Below are the code and all the weights of a small trained network. Each question names an input and a class and asks about switching units off, where a switched-off unit gives its printed mean instead of its output.

import numpy as np


def w(rows, s, z=0):
    codes = np.array(rows[::2]) - 128.0
    scale = np.full(codes.shape[1], s)
    scale[-1] = z or s
    return codes * scale


def norm(h):
    return h / np.sqrt((h * h).mean(-1, keepdims=True) + 1e-5)


def f(y):
    return np.maximum(y, 0)


def log_softmax(a):
    a = a - a.max(-1, keepdims=True)
    return a - np.log(np.exp(a).sum(-1, keepdims=True))


def net(x, mask):
    res = np.array(x, float).reshape(1, 3) / 4 @ E
    u = 0
    for l in range(2):
        y = f(norm(res) @ A[l][:, :-1].T + A[l][:, -1])
        res = res + np.where(mask[u : u + 3], y, B[l][:, -1]) @ B[l][:, :-1]
        u += 3
    return log_softmax(norm(res)[-1] @ U[:, :-1].T + U[:, -1])


A, B = {}, {}
E = w([
[53,66,96,6,29],'x0',
[117,171,254,123,142],'x1',
[24,216,184,80,200],'x2',
],0.0084)
A[0] = w([
[179,84,189,245,58,41],'0.n1',
[115,239,246,103,117,6],'0.n2',
[203,96,104,254,243,80],'0.n3',
],0.0082,0.0023)
B[0] = w([
[252,170,198,153,90,202],'0.n1',
[80,169,126,156,124,212],'0.n2',
[84,51,71,151,127,255],'0.n3',
],0.017,0.0074)
A[1] = w([
[249,137,160,154,106,246],'1.n1',
[139,159,92,72,191,3],'1.n2',
[98,119,107,65,54,116],'1.n3',
],0.012,0.0017)
B[1] = w([
[190,251,147,235,77,254],'1.n1',
[187,145,111,60,233,140],'1.n2',
[208,103,174,94,111,209],'1.n3',
],0.012,0.0071)
U = w([
[105,58,70,183,149,154],'0',
[197,45,177,22,61,180],'1',
[158,151,127,55,206,80],'2',
[238,161,172,198,52,152],'3',
[5,196,194,126,121,174],'4',
[127,82,180,119,126,1],'5',
],0.016,0.0089)

Each question gives the input, the list of numbers given to net, and the class t.
The units are the neurons (one row each of A and B). Each row of codes is followed by its name. A weight is (code - 128) times the scale printed after its matrix; where a second scale follows, it is the last column's (A, B and U).
mask holds one flag per neuron, layer by layer. A switched-off neuron (its flag False) gives its mean, the last column of its row in B, instead of its output. The means were averaged over made-up inputs and are rounded, as every weight is.
A unit's drop is (log p(t) with every unit on - log p(t) with that unit switched off) / (log p(t) with every unit on - log p(t) with every unit switched off).
The circuit of an input: a set's keep is (log p(t) with only the set's units on - log p(t) with every unit switched off) / (log p(t) with every unit on - log p(t) with every unit switched off). Starting from all 6 units, units are removed one at a time, each time the one whose removal leaves the highest keep (on an exact tie, the one counted first), for as long as the keep stays at least 0.8.
units of the circuit, in order: the units of the circuit, biggest drop first
k most important neurons: the k neurons with the biggest drops, biggest first
k most important neurons of layer l: the k neurons of layer l with the biggest drops, biggest first
drop when u is switched off: that unit's drop, to one decimal
input [0,-5,2], class 1: 2 most important neurons of layer 1 : 1.n1, 1.n3
input [5,-7,-4], class 1: 2 most important neurons : 0.n1, 1.n1
input [3,-6,5], class 1: most important neuron : 1.n3
input [5,-8,-1], class 1: units of the circuit, in order : 1.n1, 1.n3
input [-6,-1,4], class 0: units of the circuit, in order : 0.n3, 1.n1
input [2,1,-1], class 1: 2 most important neurons : 0.n1, 1.n1
input [2,-4,7], class 2: units of the circuit, in order : 1.n2, 0.n3, 1.n1
input [5,-4,-4], class 1: units of the circuit, in order : 0.n1, 1.n1, 0.n3
input [4,-6,-4], class 1: 2 most important neurons : 0.n1, 1.n1
input [4,-4,8], class 2: units of the circuit, in order : 1.n2, 0.n3, 0.n2
input [1,-8,8], class 2: 3 most important neurons : 0.n3, 1.n2, 0.n2
input [-7,-1,-1], class 0: 2 most important neurons : 0.n3, 1.n3
input [4,0,4], class 1: 2 most important neurons : 1.n3, 1.n1
input [-7,-7,-3], class 0: most important neuron : 0.n3
input [2,-2,-2], class 1: 2 most important neurons : 0.n1, 1.n1
input [4,3,2], class 4: 4 most important neurons : 0.n2, 0.n1, 0.n3, 1.n1
input [-5,3,2], class 4: drop when 0.n3 is switched off : -0.1
input [-5,-8,6], class 0: drop when 0.n3 is switched off : 0.1
input [3,2,3], class 4: drop when 0.n2 is switched off : 0.3
